B:
0: [ 127  221   51    1  -15  112  206   48 -365 -190   91  162  247  -27
  153 -131  -94 -124   29  145  -31  -38 -265   75   56  124  307  108
 -151]
1: [ 580 -371  -40  -47   53  251 -196 -281  328 -245  -61 -163 -270 -246
  340   90 -291 -112   44  -26  259  116   11  186   74  606  309 -157
  267]
2: [ 162  119  -25    9   35  -86   59   29   37  -90  272  112   25   24
  300    9 -188  156 -106  -39   96  188  -51  138 -104  218    3  -48
  -48]
3: [ -33 -205 -222 -147  -21 -102 -444   55  173   57  -73 -335 -279    6
 -233  -25  -11  -94  -58 -372   69  329    6   -2  -34  275 -329 -102
  -19]
4: [-113 -227 -237  160 -161 -193  214 -161  391  442  158 -110   -9  434
 -225  220 -145   61  119  178   93   76  272 -204  135  -22   66 -365
  230]
5: [ 450   34  163  -92  160  290   90  -18 -392 -428  106  237  156 -283
  473 -148 -188 -209   39    5  118  -81 -209  162    8  276  418  111
  -74]
6: [  91   40   48 -200  112   77 -197  125  -46 -267  184   -9  -37 -266
  252  128  -11  132 -199 -302  117  149  -91  199 -113  120 -207   42
 -168]
7: [   7  -42  200  -36    6   12  147  -29 -557 -107 -275  263  246  395
  254 -269 -128  -93  314  132  -20   -3 -129 -356   16   36  365  285
   -6]
8: [  43 -105  -78  -26   32  -42 -292   39  375 -120 -135 -197 -239 -156
  348  -33 -200  467 -231  -42  202  295  -33  314 -181  423 -187  104
   -5]
9: [ 308 -132  -61 -139   87   -7 -358  -21   80 -212    8 -113 -244 -122
  236  -91 -177  -43  -74 -312  146  321  -70  126 -118  477 -102  -14
   14]
10: [ 217  189  -25  111 -260   62  312 -262  -61  -32   58    5  147  278
  -59  184 -106 -213  181  278 -132   80 -270 -133  266  259  457  -89
   93]
11: [ 305 -190 -117  -88   10  103 -321  -96  213 -180 -113 -243 -266 -184
  134  -35 -171  -66  -47 -151  146  243  -92  172   -1  530   25  -37
   79]
12: [ 205 -342 -133  -37   22   35 -165 -131  306   36   37 -169 -203  -19
   56   97 -177  -33   25 -104  210  130  153   28   24  282   24 -212
  179]
13: [-366 -126 -248  135  -98 -391   40   91   58  472  -82  -59   23  584
 -243 -262 -152  111  116   93   26  196  175 -265  -54  -24 -108  -83
   27]
14: [-471 -134 -273 -154  -22 -124 -277  251  524  251  307 -383 -182 -198
 -352  484  196  394 -381 -368  151  143  243  205  -75 -271 -749 -269
 -161]
15: [ 435 -387   71  -37  -19  340   28 -329  -13 -191 -245  -58  -40  -32
  201   78 -195 -293  281  157  149 -102  -28 -101  226  349  566  -41
  268]
16: [ 347 -155  164 -246  148  330  -23  -46 -313 -357  180  120   93 -275
  225  189    4 -314   77 -247  127 -124  -56  -16   87   33  202  -49
  -31]
17: [ -15  100  -44  108  -55  -93  386  -29   36  144  371  175  223  213
   95  176 -134  120    7  191   59  -24   65  -27   51  -95  153 -193
   13]
18: [ -44  372  139  -13 -158   -7  218  -43  -24 -177  169   96  169  128
  245  384    4  361 -109  101  -86  161 -264   25   28   31   19  105
 -113]
19: [-190 -523 -365  -91   31  -78 -234   47  495  398  223 -367 -235  -44
 -458  262   25  -80  -60 -295  250   23  441  -14   56 -135 -376 -477
  110]
20: [  23   21   22 -168  147  -51 -350  201   -4 -252    1  -35 -140 -203
  374 -124 -100  321 -240 -305  151  288  -98  245 -269  264 -323  184
 -186]
21: [  65 -331  -57  -81  145  -23 -134   27  186   40  119  -19 -111  -34
  201   47 -148  140  -43 -172  269   74  245   37 -114   65 -121 -134
   74]
22: [-401   35   25  120 -155  -33  317   22   68  174 -125   11  231  263
   49  180  -32  472   10  398   17  -95    6  -55   61 -214  103  117
  -35]
23: [-585  261  -58   37 -117 -235  189  274 -243  233    2   56  283  348
 -182  -66   80  299  -56  128 -107   51  -92 -117  -49 -321 -193  164
 -276]
24: [-140  239 -224    0 -299 -283 -120  -63  236  161   96 -284 -124  361
 -350  248   43   45  -76 -154 -167  475 -202 -110   70  240 -285 -135
  -36]
25: [ 184 -191  -18 -210  -40  210 -124 -122  -81 -130   65 -146  -39  -81
 -172  312   87 -376  110 -262   28   16  -54 -141  204   70   67 -160
   49]
26: [ 178   35   20  -45 -176  114 -168 -190   75 -238 -321 -229 -134   32
  121   84  -91   50   37   49  -50  275 -333   32   96  495  172  163
   47]
27: [ 150 -112  -47 -248  199   87 -178  162 -189 -150  402   36    2 -286
    5   72   37 -283  -98 -463  154   17   65   85  -47  -41 -193 -194
 -148]
28: [-682   73  106  -11  -80 -238  394  207 -415  348   90  265  459  630
 -169  151  156  253  159   89  -78 -128  150 -505   12 -728 -130   86
 -169]
29: [ 491 -307   30  -88   38  316 -167 -243  120 -306 -170 -143 -173 -249
  287   60 -207 -167   89   -6  185   45  -85  123  110  507  356  -26
  180]
30: [  66 -128 -210 -156  107  -27 -218  139  192   23  428 -143 -134 -242
 -119  167    0 -100 -202 -408  171  135  134  182  -59   45 -342 -313
  -78]
31: [ 283 -370 -129 -154   74  101 -355  -95  297  -97   38 -249 -300 -199
   52  132 -120 -120  -34 -319  224  186  107  102    2  356  -95 -206
  132]
32: [ 194 -259  -41 -155  -28  157 -179 -143   53 -106  -43 -186 -120  -55
  -62  205  -15 -232   88 -195   80   79  -11  -80  138  196   69 -131
   97]
33: [  80  275   66 -125 -142  101  -51  -28 -196 -279  -18  -75   56  -23
   29  190   65  -42  -41  -94 -132  209 -392   15   96  221   37  136
 -148]
34: [ 148   48   20 -165  -89  201 -115  -80  -35 -251   22 -162  -35 -163
  -22  297   69 -114  -35 -151  -24  109 -237   51  140  191   32   -4
  -57]
35: [ -79  -80  -58  -20   92   22   -3  138  170  -22  134  -14   11 -196
  233   55 -115  339 -200   24  211   -5   92  265 -110   26 -102  -17
  -84]
36: [ 145  275   44   29 -146  116  376 -123 -156 -116  277  123  259   83
   33  297  -23 -119   53  183  -89  -33 -232  -27  204   27  328  -96
  -41]
37: [  24  -78  -11  -44  118   13   58  117 -127  -35  169  121  106  -43
  181  -87 -122   36  -27  -37  152  -30   66   66  -73  -12   32  -27
  -67]
38: [ 210 -213  -28 -104  -18  126 -174 -125   13 -134 -145 -142 -112  -17
   64   19 -101 -154   97  -93   87  120  -76  -37   78  318  141  -18
   81]
39: [  88  -89   49  -85  -39  225   59  -85  -15 -146   -9  -55   64 -106
   74  248  -13  -10   33   54   67  -67  -77   26  134   49  183   -8
   16]
40: [  84   84   -6   16   -6  -61  231  -18   -1   16  378  167  145  134
  164  188 -111   70  -25    9   71   55   37  -18    8  -12   66 -166
   -5]
41: [ 214 -158   60 -169  175  162 -127   48    4 -249  178   39  -39 -299
  353  113 -104   82 -111 -211  226   19   39  180  -87  128  -36  -35
  -36]
42: [ -41 -217 -184 -108   76  -64 -304  108  362   47  158 -231 -232 -188
   16  123  -64  203 -224 -284  220  197  157  209 -124  143 -370 -170
  -23]
43: [ 275   -6   93  -68   28  303   26  -63 -110 -336  -53    0   62 -295
  302   49 -107  -28  -18  103   88  -59 -217  209   79  276  321  113
  -34]
44: [   8   14  -74  -69   23   62  -86   90  220 -110  178 -119  -60 -271
  141  188  -50  247 -241  -85  139   97  -36  300  -59  125 -162  -50
  -97]
45: [  15  -83  -20 -121  -86   -7 -213  -79  143  -75  -84 -190 -143   79
   29  226  -10  116  -23 -185   38  262  -70  -59   13  202 -142    4
   26]
46: [ 256 -219   18 -148   26  327  -17 -104  -91 -194   48  -75   25 -247
    4  199   -6 -304   84  -70  116 -141  -51   28  188   93  251 -112
   39]
47: [ 292 -367  -28 -150  219   70 -283   10   96 -153   73  -21 -187 -199
  331  -82 -205   -9  -35 -282  299  117  166  116 -139  286  -58  -87
   72]
48: [-336    8   94  147 -131  -89  368  -17 -134  180 -224  154  289  473
  156   -9 -113  371  163  433    1  -67    7 -242   43 -173  253  191
   15]
49: [  78   17  -99   54   77  -47  194   99 -187   53  245  162  173   57
   78 -227 -188 -132   24   75  102  -27   19   52  -23   58  181  -99
  -73]
50: [  25  -93    5   54 -170  -22  134 -184 -251   84 -294    6  118  486
  -97 -114 -110 -238  355  192  -85   81 -123 -389  186  174  389   63
  120]
51: [ -97  342  -74  124 -126 -147  261   56  131   45  273   59  142  126
  137  144 -119  361 -179  198  -18  165 -142  171  -31   82  -14  -27
 -113]
52: [ 357  -47   85 -105  162  301   81   16 -223 -340  191  152  129 -381
  344  -27 -135 -168  -35  -10  162 -145 -105  239   27  170  312   -2
  -71]
53: [ -78   -2   79 -216   70  130 -114  128  -17 -206  153  -41   27 -257
  159  319   89  222 -194 -239  109   26  -36  139  -52  -95 -244   34
 -160]
54: [ 209  240   -2   14 -274   58  210 -255  -78  -89  120  -41  104  255
 -122  326  -11 -240  139   93 -177  159 -312 -167  274  230  301 -108
   52]
55: [ -85   57  -15 -227   18  -12 -273  143  -27 -151  114 -135  -76 -128
   -8  189   99  101 -185 -376   27  231 -115   76  -87   46 -375   32
 -187]
56: [   1 -483 -242 -228   76    9 -369   16  352  161  235 -322 -280 -133
 -319  323   64 -187  -61 -510  232  108  326  -41   34  -22 -399 -412
   87]
57: [-422   49 -172  196 -304 -229  188  -28   78  374 -319 -171  113  565
 -287  -77  -69  215  141  397 -115  135  -81 -222  122   29  114   79
   23]
58: [-539  -14 -147  108  -53 -433  188  210  -78  485   85  117  188  622
 -167 -155  -68  269   62   68   26  120  230 -308 -120 -318 -220  -45
  -76]
59: [  18   -9    9  -54   19  -64  195   -7  -98   63  392  170  160  191
   48  229  -36  -58   51 -118   67   17  115 -161   25 -166    7 -204
    1]
60: [-173 -166  -53  102 -137 -134  187 -110   57  266 -135   -3   87  494
  -50   49 -121  124  199  219   39   55  113 -294   89  -31  158  -44
  135]
61: [-279  -31    8 -222   55   71 -115  223  -67  -59  149  -87   69 -198
  -73  282  174  175 -181 -261   77  -21   19   71  -35 -276 -346   12
 -219]
62: [ -45  128   65   42  -67   -2  352   -3 -424   35   63  231  338  317
   12  -74  -66 -161  205  201  -65  -90 -112 -233  119 -104  336   48
  -59]
63: [ 300  -95  -20 -121  -80  192 -159 -172  -34 -217 -103 -178 -100  -67
  -20  116  -48 -295  102 -117    5  141 -203  -30  161  372  196  -39
   65]
64: [ -21 -218  -50   88   52   18  268   -5  -13  164  123  132  169  127
  105  -40 -184   27  109  224  183 -172  201  -48   43  -94  257 -137
   79]
65: [-113  445   78   85 -230   -6  378  -58  114  -86  242   67  226  124
  181  488    0  448 -158  273 -100  100 -255  111   83  -19   70   34
 -106]
66: [  51   93 -202  157 -191 -175  133 -128  379  175  191 -113  -64  248
  -33  165 -184  158  -53  156   26  255  -22   53   58  277   43 -217
   98]
67: [ -96  125  -31  158 -261  -13   63 -129  152  -26 -455 -187   -6  230
  122  -45 -160  361   26  432  -68  211 -311   56   82  400  258  265
   33]
68: [  36  159   64 -195   23  146  -91  123 -224 -289  126  -13   78 -241
   89  146   79  -13 -136 -214    1   64 -229  135    0   44  -92   89
 -222]
69: [  41   79  -45   53  -28 -119  306  -23  -22  126  426  184  181  243
   53  175 -109  -12   36   33   44   33   84 -102   42  -79   85 -238
   20]
70: [-305 -258 -180  160   26 -204  244   80  265  420  128   43  104  279
   29  -37 -200  352    1  246  226  -78  377  -33  -67 -198  -17 -177
   80]

[ -37 -140  122  272  103  193  119  -78 -240 -104   89  -43  -90 -380
  180  -41   41  -45   49 -137   40  -42  168   18 -155 -264  -45  272
  -21  121 -149] -> 40
[  -5   43 -129  -16    9   76 -136  -73 -109  -69 -198  146  156  270
   40   92  -55   35    9  -13  119  247 -102  -42   80  200 -129 -157
  -38  -97   59] -> 25
[ 186  113 -147 -203  -72  138 -141 -120   35   26  -48 -112  164  377
 -319  232 -221  236 -332 -310  -12  149  133  -11   94  103   68  -37
 -110   49 -101] -> 53
[ -15   63  271  338 -167   41  216   78 -191  -48  121  -19  -81 -483
  145 -185   14 -363  379   11  272   -5  171  191  -72 -251  -32  168
   83   89 -101] -> 59
[  85  217  161  159  -97  -23  308   31 -109  -67   45   -8  -14 -306
   83 -271 -130 -438  318   36  188    5  127  196   23 -174  -15  265
   58   42  -66] -> 33
[ -45  -79  -61   45  -22  163 -181  -47  -85   -1  -86    6   79   67
   44  149   29  125  -26  -98  114  153  -55  -38   37  111 -111 -129
   18    8  -30] -> 27
[  -8  181  227  267  -87  -18  319   58 -181 -112   37   92  -58 -449
  188 -271 -102 -453  415   79  183  -46   54  123  -92 -217  -55  227
   56   50   27] -> 63
[ -11  -25  -98   10   66  151  -94  -25  -87   -6  -72   17  104  128
    9  129  -44  120    2 -147   42   -3 -182  -14  -15   59  -98    9
   -5   53  -23] -> 62
[  65   79 -148 -155  -16  126  -42  -72   63   13    3 -116  103  137
 -135   75 -154   89 -124 -172  -24   -2  -14   37   77   11   -1  130
   16   75  -63] -> 18
[ -76 -192   58  265  245  223   76  -47 -268  -75    1   10  -53 -297
  268   -3   83   19  105 -130    7 -126 -114  -37 -172 -161 -141  245
   -4  124 -113] -> 52
[ -97  -52 -138  -56   -5  158 -134  -39   36    8  -28  -51   69    9
   54   80   -6   99    1  -63   25   17 -142  -17   54   57 -108   16
   93   49    1] -> 41
[ -47   -2  -40  -74  -35  168  -83  -83   48  -14  -41  -71    7 -149
   34   76  -94   84 -126 -116  -62   49    0 -150    7   45  -59  -13
   41   73   38] -> 42
[ 104  209 -228 -283  -22   74   32 -151  117  -78   -1  -62  137  253
 -235   39 -313   80 -244 -169 -139   20   89    0   66  -33   74  220
  -58   40   19] -> 67
[  26   38  -37    1  119  137    9  -57  -97  -39 -134   43   62   -7
   77   46 -114   24  -23 -126  -36    4 -163 -117  -33   80 -111   35
  -29   47   26] -> 34
[ 114  135   34 -109 -123   97  -66  -80   49   28 -151  -80   49  -46
  -32   36 -143  -61 -139  -96   58  264  113 -123  160  218  -52 -184
   11  -12    2] -> 14
[  22   40  138  104  -73  133  -40  -66 -138  -58 -123   62   -3 -183
   63   84 -100   -6  -64 -128   48  187  102 -196  -66   79  -63 -181
  -69   22   60] -> 19
[  -7  133 -155  -83  -71   43  -45  -55  -19  -81  -65   93  154  239
  -86   52 -158   10   18  -40   63  102  -49   37   38   40  -35   17
  -19  -34   73] -> 50
[  -7   95  167  165   15   75  260  -24 -116  -95   21   -4  -89 -484
  203 -213  -99 -308  195    1   33  -55   73   -7  -77 -175  -60  254
   50   85   -2] -> 45
[ 106   61 -101 -124   15  129 -131  -76    4   42 -179  -51  128  203
  -46  115  -99   76 -141 -142   51  193  -74  -70  154  249  -91 -132
  -11  -13  -42] -> 61
[  95   46 -155 -155  -76  147 -123 -128   36  -11   21 -119  121  249
 -239  174 -155  204 -273 -242  -11  121  177   26   71    2   58   54
  -60   53 -101] -> 6
[ -14  -29  -37   89   87  138  -16  -25 -142  -34  -58   34   64    9
   80   55  -27   30   69 -111   60  -10 -136    0  -42   -1 -106   71
   -3   54  -38] -> 36
[ -33  106  107  123  -61   59  162   11  -78  -65   20   20  -28 -326
  129 -138  -94 -238  216    3   81  -38    5   27  -52 -123  -60  154
   66   67   32] -> 60
[ -71  -64 -130  -88   51  189  -80  -80   60    6   -5 -115   29  -84
   58   56  -38  109  -89 -108  -65  -34  -92  -59   37   11  -84  116
   83   93  -28] -> 51
[ -41  -14  -69    5  248  166  129 -138  -99 -129  -72   36  -13 -200
  196  -67 -118  -10  -58  -85 -178 -100 -108 -156 -107  -79 -104  289
  -25   74   35] -> 26
[   9   29  -99  -92   69  146   -6  -42   39   26  -42  -98   56  -37
   33   13  -89   21  -20 -116  -36  -60 -157  -20   57   43  -85  134
   71   89  -38] -> 65
[  -5  -25   24   15    5  191 -156  -92 -107  -39 -160   60   41  -27
   29  211 -103  189 -191 -196  -45  145  -25 -278  -78  151  -87 -222
  -87   39   83] -> 56
[ -47  -14  -88  -86    0  172  -86  -41   70   36  -22 -109   37  -87
   31   70  -63   85  -56 -121  -36  -29 -121  -68   41   52  -84   40
   89   97   -5] -> 35
[   9    4  -24   81   84  123  -40  -37 -176  -54 -131  104   92   85
   64   92  -64   49   34 -118   59   59 -145  -67  -55   72 -114  -33
  -58   15   14] -> 46
[ -31  -20   58   76  -84  149  -70  -44  -70  -21  -28  -28    2 -168
   49   76  -34   25  -21 -111   71  108   70  -76  -20   12  -58  -70
   15   53   -8] -> 30
[  51  170  239  187 -266    7  236   30  -57  -37  138 -102  -75 -462
   35 -232  -83 -414  267   22  239   79  335  202   38 -228   40  182
   96   69 -100] -> 58
[  41  101  151  263 -122   14  161   60 -211  -59   53   46   28 -156
   48 -119  -29 -285  331  -11  289   51  105  226  -26 -164  -30  131
   21   30  -99] -> 16
[ 109  192  269  267 -128  -20  345   64 -166  -45   82  -43  -60 -438
  116 -301  -77 -514  389   29  267   11  197  243   13 -220  -14  267
   70   64 -136] -> 68
[  36  150 -153 -190  -11   77  -34 -102   68  -47 -127   15  114  143
  -45   23 -199   10 -109  -60  -48  114  -59  -81  100  131  -55    9
    2  -17   79] -> 57
